(in the rows, 100 means zero)
Here are made-up things, facts about them, and rows of numbers that follow some of those facts. Name the thing behind each unnamed row.

How the things are related:
grigiflen χ dodon; mebra χ lasi; drafle χ muge; troplun χ skivem
platur χ bitrum; papom χ sinam; drogruk χ gripas; drutro χ drafle
giklu χ steflazis; lupeklil χ grigre; grigre χ bromon; keve χ mitila
falem χ ketubor; dukom χ nidras; flegrigu χ plokli; vudre χ brebus
gelo χ keve; fodrule χ griko; drela χ treka; kluvol χ skobazun
bromon χ tigroklok; zugru χ flubrok; fitrin χ brezi; muge χ giplol
zetin χ nenum; klaskebul χ zoskik; gudal χ plomi; treka χ soben
skeka χ dukom; fufeklun χ fedram; soben χ kluvol; mitila χ logru
pinan χ falem; mebrak χ skoro; grabrak χ meguro; flemetran χ miskek
botrilak χ mubok; fedram χ grigiflen; plafer χ rufilu; lasi χ flemetran
brezi χ botrilak; gogim χ briklak; flubrok χ vatrek; zike χ troskifek
luki χ muklifa; vasis χ plaflefas; rufilu χ klustur; kubran χ lorem
bribak χ vasis; tugetrol χ drutro; zedir χ zike; flifogrol χ kerek
lorem χ ritis; plibran χ gidrik; trener χ bribak; nenum χ trener
plebran χ plufi; brobrum χ papom; bovimil χ vekle; vatrek χ platur
gripas χ gudal; dromipom χ mebrak; plufi χ drela; brebus χ nikle
kaplal χ betak; skoro χ flifogrol; griko χ lofodom; plomi χ tugetrol
klagrem χ bovimil; gidrik χ fesor; vastuzi χ kubran; skivem χ kofas
bibrem χ giklu; trigris χ luki; klustur χ kaplal; vekle χ skeka
drafle ζ mebrak; rabi ζ brezi; fesor ζ skivem; kepe ζ tigroklok
lupeklil ζ zugutrek; pluga ζ vasis; nusaklak ζ nepla; falem ζ plufi
vudre ζ drela; bitrum ζ zugutrek; klustam ζ nepla; dova ζ dodon
fodrule ζ gribar; kluvol ζ tigroklok; bromon ζ vasis; zugru ζ nusaklak
pinan ζ flemetran; mastotrek ζ muge; mobroflus ζ flemetran; flaflik ζ ketubor
steflazis ζ mastotrek; gibrider ζ skobazun; miskek ζ tugetrol; plaflefas ζ vasis
zedir ζ treka; nikle ζ mebrak; brefa ζ nepla; flofi ζ skobazun
mubok ζ mebrak; kedris ζ pudril; lorem ζ dirovur; klibeme ζ buva
traza ζ klegras; drogal ζ gribar; brebus ζ zugutrek; klagrem ζ dirovur
nepi ζ lasi; bibrem ζ stesom; kofas ζ nusaklak; drusok Σ kluvol
mebra Σ bitrum; mebra Σ traza; mebra Σ dukom; mazagis Σ brebus
ketubor Σ plomi; drutro Σ pinan; zoskik Σ bitrum; zoskik Σ traza
pluga Σ falem; fudon Σ flofi; kepin Σ soben; falem Σ vastuzi
dukom Σ nusaklak; bitrum Σ dukom; dova Σ plafer; plefus Σ dodon
bromon Σ bovimil; bromon Σ giplol; zugru Σ flaflik; kerek Σ flubrok
lofodom Σ zugutrek; zetin Σ grigre; gudal Σ skeka; gudal Σ plefus
betak Σ steflazis; betak Σ giplol; stibrir Σ tratem; stibrir Σ fesor
stibrir Σ pati; mitila Σ tratem; zugutrek Σ klaskebul; grabrak Σ kerek
peste Σ drogal; peste Σ fufeklun; mastotrek Σ plokli; mastotrek Σ plibran
mobroflus Σ klagrem; mobroflus Σ vudre; zaklato Σ kluvol; flaflik Σ brobrum
dodon Σ gudal; steflazis Σ bovimil; steflazis Σ sinam; plafer Σ plibran
gibrider Σ grigiflen; lasi Σ klustam; tigroklok Σ grabrak; logru Σ miskek
plaflefas Σ kofas; plaflefas Σ zedir; zike Σ plufi; bribak Σ lorem
ziso Σ ritis; brefa Σ vatrek; brefa Σ flemetran; klibeme Σ kepe
trener Σ fufeklun; trener Σ kofas; traza Σ flegrigu; giplol Σ betak
brebus Σ muklifa; kaplal Σ lorem; meguro Σ flegrigu; pati Σ gibrider
nepi Σ pinan; klustur Σ trener

Some rows with their names:
stesom: 106  91  124  89  116  101  100  116  94  119  84  96  114  99  99  96  112  104  127  92  115  99  103  104  97  75  96  113  101  43  108  98  77  94
kluvol: 108  99  130  91  95  96  99  99  101  103  125  103  97  109  97  99  84  99  93  106  94  89  92  81  111  94  94  101  82  130  84  110  90  124
brebus: 118  97  148  102  91  94  107  101  96  108  111  100  84  102  101  104  91  97  99  106  99  87  105  96  103  92  101  88  84  114  97  106  88  125
pudril: 98  95  95  89  109  103  103  113  96  109  90  94  112  98  100  100  107  106  121  94  114  103  99  107  95  86  103  117  105  57  103  95  86  88
kepe: 107  96  109  98  88  95  103  95  100  99  113  102  75  98  107  101  86  104  98  114  100  88  101  94  94  102  102  114  94  130  90  103  91  119
troplun: 100  101  104  98  96  104  106  107  94  99  101  94  102  101  100  103  103  99  99  104  107  98  97  101  103  97  104  97  92  98  102  98  98  100
drogal: 118  97  83  87  90  96  112  98  99  106  113  96  83  92  113  115  72  102  111  99  96  96  114  111  110  100  122  95  97  111  103  97  93  118
trigris: 100  101  107  98  96  103  107  108  93  98  102  94  104  101  99  103  107  100  99  105  106  97  96  101  103  98  105  95  91  99  103  98  98  100
skobazun: 79  96  113  97  113  101  91  104  96  91  78  96  106  106  104  80  117  110  94  117  119  89  79  83  81  87  75  127  92  109  100  101  97  90
muge: 89  104  107  97  100  108  98  109  92  93  88  91  115  105  95  91  116  104  91  100  116  100  85  99  95  98  95  129  97  89  107  85  109  84
luki: 99  100  107  98  96  103  106  107  93  99  101  94  103  102  100  102  105  99  101  105  106  97  97  100  102  98  105  93  92  98  101  98  99  99
trener: 92  100  90  102  96  89  109  114  77  108  86  94  107  82  114  95  121  98  85  93  108  88  87  135  108  73  105  72  102  85  152  96  91  106
falem: 104  102  98  104  86  99  107  100  95  91  111  97  89  102  104  106  93  99  93  113  100  95  97  94  102  111  109  89  91  135  97  101  103  108
kaplal: 103  100  98  101  99  112  108  106  95  96  95  90  100  106  99  108  102  97  108  108  110  97  103  93  98  96  107  85  90  103  109  101  105  97
logru: 99  97  89  98  101  101  104  105  97  97  97  96  94  98  105  101  96  105  111  105  105  98  97  102  91  97  107  108  104  104  101  100  93  92
buva: 89  96  101  92  108  105  99  107  96  101  87  95  103  100  102  92  112  107  108  104  118  94  90  102  87  84  90  131  99  78  101  97  92  91
plaflefas: 119  95  84  115  113  78  102  108  85  100  76  100  96  91  123  101  93  104  109  112  86  109  111  94  113  116  122  36  106  141  132  102  87  94
dodon: 90  95  85  94  105  107  100  111  95  100  85  96  109  100  102  96  115  107  110  104  117  100  90  97  90  93  95  124  104  80  102  96  94  87
gogim: 99  100  103  98  97  103  105  107  95  98  102  94  103  101  101  101  105  101  100  105  106  97  98  101  101  99  105  102  94  101  100  98  98  99

Name these rows:
No name comes twice in this set of rows, the named rows included.
118  100  110  121  115  94  102  108  88  92  89  104  110  102  107  98  108  91  102  124  76  110  114  97  105  134  121  25  93  109  108  107  86  87 -> bromon
121  94  115  98  98  91  105  104  99  113  112  101  85  95  106  108  81  102  120  101  94  97  113  102  102  98  117  91  100  98  95  103  80  113 -> kedris
78  102  48  92  97  113  105  105  97  85  97  91  106  98  104  100  103  108  101  105  113  102  84  104  87  102  109  134  109  101  98  91  108  76 -> dirovur
94  98  73  118  112  93  98  124  73  104  70  101  133  89  111  93  142  103  98  109  102  114  91  105  111  110  108  58  115  80  140  95  86  75 -> vasis
95  94  113  91  106  104  100  108  97  105  89  96  103  100  101  94  111  107  111  100  118  92  93  103  88  79  91  129  98  71  101  97  89  96 -> zugutrek
122  95  88  118  108  85  99  108  90  101  89  105  98  96  114  103  92  104  114  118  83  114  113  78  106  134  122  48  108  142  107  104  86  90 -> pluga
101  100  98  89  94  104  108  103  93  101  95  89  106  101  107  107  105  100  96  104  111  92  103  106  116  93  99  95  82  98  116  93  103  110 -> fufeklun
115  94  107  103  93  92  105  103  97  102  104  104  79  99  106  103  82  105  109  107  97  95  99  90  93  104  108  97  102  127  97  104  89  107 -> dova
105  98  103  96  86  107  106  108  93  101  105  102  104  103  99  109  109  103  99  107  108  97  96  91  109  104  100  111  95  100  95  97  98  107 -> plibran
116  101  106  99  85  101  112  103  98  104  124  97  88  98  102  115  81  96  106  99  92  99  109  107  110  104  124  82  95  110  99  100  95  114 -> fodrule

The same things again, as new rows of numbers:
Named rows:
troplun: 100  113  97  95  110  91  97  89  84  105  103  111  104  98  91  85  105  82  94  107  98  98  95  119  106  98  99  99  94  102  98  100  99  86  104  87  100  95  103  103  111  98  98
lupeklil: 63  113  102  128  112  104  87  54  142  63  125  93  73  98  96  123  107  139  125  138  139  96  124  105  70  84  93  115  83  94  95  99  78  87  122  78  80  137  87  94  145  115  81
vudre: 70  111  92  109  100  99  114  89  117  107  109  101  100  96  97  112  101  106  104  97  84  80  108  118  85  101  109  99  92  84  94  96  109  91  119  94  102  114  105  91  128  91  90
rabi: 81  94  96  112  97  104  111  101  119  98  103  95  98  94  101  115  95  114  102  103  97  90  101  93  86  106  104  96  96  97  97  98  107  104  109  105  94  109  103  93  113  93  93
peste: 110  98  101  96  105  98  93  98  88  95  99  98  104  97  93  91  97  88  90  111  104  107  99  95  110  98  94  98  98  111  104  97  96  100  90  94  92  94  103  105  93  103  106
nepi: 79  92  95  107  102  102  107  96  115  93  99  95  102  83  94  116  89  115  91  111  105  91  104  83  91  105  97  96  99  99  104  98  111  110  104  108  82  108  108  87  111  93  89
zetin: 121  115  92  86  125  85  116  95  76  121  102  118  93  99  66  86  114  93  99  119  105  114  64  97  104  102  101  108  71  110  106  102  89  94  125  82  68  103  111  92  119  93  112
meguro: 120  83  105  91  91  104  91  106  98  90  94  99  101  101  106  95  95  102  91  106  112  114  95  82  110  101  93  96  102  110  101  98  95  113  91  107  100  97  96  109  78  105  105
ketubor: 112  81  103  99  94  108  78  104  97  90  90  107  112  104  101  93  89  104  83  94  119  119  100  81  110  98  90  103  109  102  105  112  104  108  84  115  92  98  92  87  77  105  98
drusok: 110  99  99  91  107  95  96  98  87  94  99  105  99  94  97  91  100  93  93  111  110  107  95  95  109  99  93  95  99  107  106  99  101  103  95  98  92  96  104  106  91  102  100
luki: 110  101  100  94  101  100  92  97  92  102  99  104  101  105  99  89  102  94  96  100  103  105  97  100  106  99  99  100  98  103  98  100  97  97  99  96  102  97  99  105  92  102  104
ziso: 114  101  96  80  104  89  94  91  95  103  91  117  94  94  101  90  104  97  94  101  112  107  96  99  109  96  95  93  96  91  107  95  112  109  104  100  97  102  113  103  87  100  94
pudril: 108  100  100  95  101  101  96  98  93  100  101  106  100  103  98  92  102  95  96  99  101  104  98  102  106  98  98  100  98  102  101  99  97  96  99  97  103  96  99  104  95  103  103
keve: 110  101  98  95  101  100  91  97  91  101  101  105  101  104  99  90  102  93  95  101  102  104  96  102  109  98  100  100  97  101  99  100  100  97  100  96  101  97  99  105  94  101  104
grigre: 116  110  91  97  113  106  89  101  88  118  106  102  83  115  97  93  115  102  109  91  99  107  90  90  96  96  108  111  93  99  95  101  105  93  109  95  92  89  107  104  92  94  113
fudon: 108  92  104  97  98  98  98  101  88  89  97  107  109  96  99  87  100  93  93  112  110  108  89  106  111  103  93  98  100  111  99  102  94  97  96  102  99  97  91  108  97  103  94
gudal: 111  139  134  84  99  74  143  139  69  95  79  96  94  82  121  105  94  101  167  68  113  107  134  149  75  67  87  92  147  109  132  118  53  98  52  107  108  90  117  109  78  119  68
kluvol: 75  106  108  109  102  114  102  95  120  109  123  86  92  104  108  111  83  126  88  103  77  73  71  82  100  84  106  105  88  80  72  99  97  111  132  125  80  124  99  95  115  79  97
fedram: 112  100  99  95  101  99  92  97  92  101  99  105  100  105  100  89  103  93  96  99  100  105  95  102  107  98  99  101  97  101  99  100  101  97  97  96  102  98  98  104  94  103  105

Which thing is each row?
No name comes twice in this set of rows, the named rows included.
111  103  110  104  104  111  90  104  82  107  118  96  94  120  108  80  103  106  97  105  87  98  55  103  112  94  105  117  91  108  70  107  84  91  118  112  99  100  78  120  104  90  111 -> soben
98  106  93  106  108  112  73  93  89  103  111  96  96  113  111  86  107  94  96  91  98  95  100  106  103  97  102  106  104  98  85  101  115  83  98  101  106  83  94  114  93  95  102 -> bovimil
111  93  101  101  108  101  103  110  83  93  101  102  98  97  99  87  107  101  103  120  110  110  74  104  106  110  98  105  100  124  96  102  88  92  99  106  96  86  87  118  101  100  98 -> kepin
76  93  98  120  88  110  113  104  123  98  108  93  103  100  104  117  95  120  105  98  87  88  107  104  84  108  108  102  100  94  91  99  100  97  113  108  105  111  92  94  118  95  92 -> flofi
90  86  95  113  87  117  98  108  130  102  101  88  95  109  106  120  93  127  104  82  94  96  110  77  83  104  109  105  99  86  94  101  108  112  111  114  99  110  100  86  95  95  101 -> fesor
106  88  62  102  99  97  94  82  92  99  92  120  107  100  83  84  119  77  96  107  111  114  132  121  92  131  110  91  82  113  114  94  124  73  105  54  110  86  107  102  112  104  100 -> plebran
125  92  100  93  93  96  106  100  94  105  97  110  106  109  88  89  102  96  93  102  99  115  86  98  110  102  103  102  84  106  102  105  83  101  108  87  97  111  92  97  99  105  115 -> dukom
50  114  85  114  106  108  92  79  118  99  115  93  94  92  116  108  100  107  98  100  82  64  119  120  87  100  109  94  100  80  83  88  132  84  120  103  107  101  108  104  126  83  77 -> klagrem
80  90  97  115  93  105  117  105  118  95  102  95  97  95  104  114  97  120  107  107  95  90  96  100  86  110  106  101  98  103  94  99  98  101  114  108  99  107  94  100  115  94  89 -> flaflik
63  111  89  115  107  102  110  89  115  105  111  96  102  93  89  116  96  107  98  99  86  82  113  108  83  101  107  99  94  84  97  98  109  90  117  96  91  112  108  79  129  91  90 -> pinan

The same things again, as new rows of numbers:
Known rows:
drusok: 103  101  97  111  95  112  108  99  105  114  102  95  106  88  97  99  107  105  89  92  96  95  100  107  104  102  105  88  110  84  104  94  104  110  106
flubrok: 89  90  104  103  94  97  90  107  98  88  111  103  99  105  92  116  112  106  97  103  102  99  99  93  104  101  104  94  97  92  91  101  96  107  99
skobazun: 104  118  99  103  95  92  100  106  114  119  96  80  107  106  106  89  106  94  108  96  91  98  99  100  98  88  95  89  99  96  103  100  103  113  114
klustam: 93  88  108  107  94  115  134  46  126  84  64  121  123  101  87  68  63  67  89  120  101  83  126  102  107  108  56  109  106  141  102  84  65  111  97
lasi: 96  98  96  108  88  84  99  117  105  92  101  90  91  107  87  113  120  96  118  110  94  105  99  91  108  95  103  98  94  100  86  105  102  107  111
nepi: 102  101  95  96  115  117  114  76  94  108  101  111  106  88  112  79  90  89  112  105  109  107  114  115  105  103  94  108  108  106  107  100  113  90  96
fodrule: 95  98  101  77  110  93  94  93  91  86  105  111  93  111  111  91  89  80  126  110  110  111  107  98  96  97  91  119  88  126  102  107  101  84  90
nenum: 92  97  95  91  89  93  93  118  100  90  113  107  103  116  90  113  111  94  94  99  92  101  92  94  108  93  104  107  87  99  96  101  92  106  100
ketubor: 107  107  94  99  91  106  107  106  105  117  105  97  106  93  101  90  105  92  92  84  88  95  97  108  105  93  100  94  98  91  107  95  100  108  110
plomi: 100  93  128  94  91  96  89  117  91  85  101  100  87  80  107  121  81  116  91  94  92  96  81  84  88  115  106  93  122  91  90  100  78  87  97
gudal: 102  113  98  112  75  109  118  116  97  84  85  113  58  85  78  147  84  107  102  85  69  94  102  107  79  99  111  95  134  102  83  138  108  74  113
flifogrol: 91  104  99  106  90  84  96  118  110  92  102  89  99  116  93  113  117  97  114  114  91  104  97  89  107  91  100  97  96  99  85  106  99  111  111
vudre: 90  96  105  90  114  99  96  86  93  84  100  107  96  110  110  101  89  96  117  118  115  110  108  97  94  103  95  110  101  121  98  107  104  85  88
brebus: 92  124  96  88  156  82  105  90  105  83  105  134  66  82  114  100  87  78  138  111  134  125  150  75  96  87  143  99  90  94  108  87  106  77  70
miskek: 103  113  98  83  109  108  105  85  103  109  100  103  109  105  117  75  83  80  112  102  104  105  106  109  98  95  89  111  99  113  112  98  105  94  99
pudril: 108  116  102  96  94  102  94  106  108  115  98  90  108  102  101  90  95  101  84  88  94  90  90  101  95  96  101  98  101  88  109  94  95  110  105
kaplal: 96  99  96  109  88  86  101  116  106  92  102  92  90  103  82  110  124  95  117  109  98  102  100  93  109  98  105  98  93  96  87  105  105  111  112
peste: 106  105  96  99  87  107  105  105  104  116  107  98  104  90  96  90  107  90  94  82  90  94  96  109  109  95  99  93  98  87  107  93  100  111  111
bitrum: 129  145  69  76  166  86  117  109  133  128  76  128  78  60  117  76  87  92  114  101  121  145  126  86  87  99  147  93  70  121  116  57  110  74  58

Which thing is each row?
No name comes twice in this set of rows, the named rows included.
104  95  105  105  80  102  146  40  154  74  30  109  119  105  62  56  58  46  99  135  106  79  124  89  104  112  37  114  91  171  102  74  44  128  104 -> nusaklak
98  100  106  102  114  79  90  82  97  92  94  91  84  114  112  87  102  89  149  114  113  111  119  95  93  92  81  99  84  129  95  117  110  89  100 -> kluvol
83  125  100  85  160  79  104  93  106  84  111  142  80  95  129  101  79  79  132  114  121  128  149  74  97  79  135  98  92  99  101  88  100  75  67 -> lupeklil
106  100  110  109  75  103  116  78  133  93  64  103  116  101  70  80  76  80  67  97  92  68  101  93  101  105  70  99  97  114  106  81  55  128  107 -> nepla
94  75  104  112  90  105  93  97  87  90  120  113  87  75  81  104  125  99  108  93  105  97  105  105  118  111  108  92  93  80  94  99  101  105  104 -> grabrak
102  71  118  71  89  122  87  88  53  89  110  77  99  104  130  95  90  112  139  123  108  118  64  125  87  131  63  133  126  138  91  136  130  60  106 -> drafle
94  82  104  109  91  102  92  99  92  86  114  105  86  84  80  110  121  101  105  97  110  96  102  98  110  109  109  92  95  84  97  99  101  108  104 -> plafer
97  88  101  91  112  104  100  82  88  84  100  109  85  95  98  99  98  93  123  114  120  109  111  102  98  109  100  111  97  115  101  106  109  87  92 -> falem
116  99  77  95  122  114  123  90  111  125  84  113  109  77  113  81  98  106  102  111  101  132  103  116  100  112  97  99  92  135  100  84  116  82  83 -> traza
97  109  104  99  98  104  123  63  125  93  72  98  111  104  92  65  82  64  124  126  112  96  120  99  105  103  69  110  105  128  102  92  89  112  110 -> kofas
118  87  91  102  126  105  138  82  77  109  84  86  105  103  125  82  79  90  106  107  117  100  117  100  106  100  105  124  109  112  120  99  114  88  98 -> steflazis

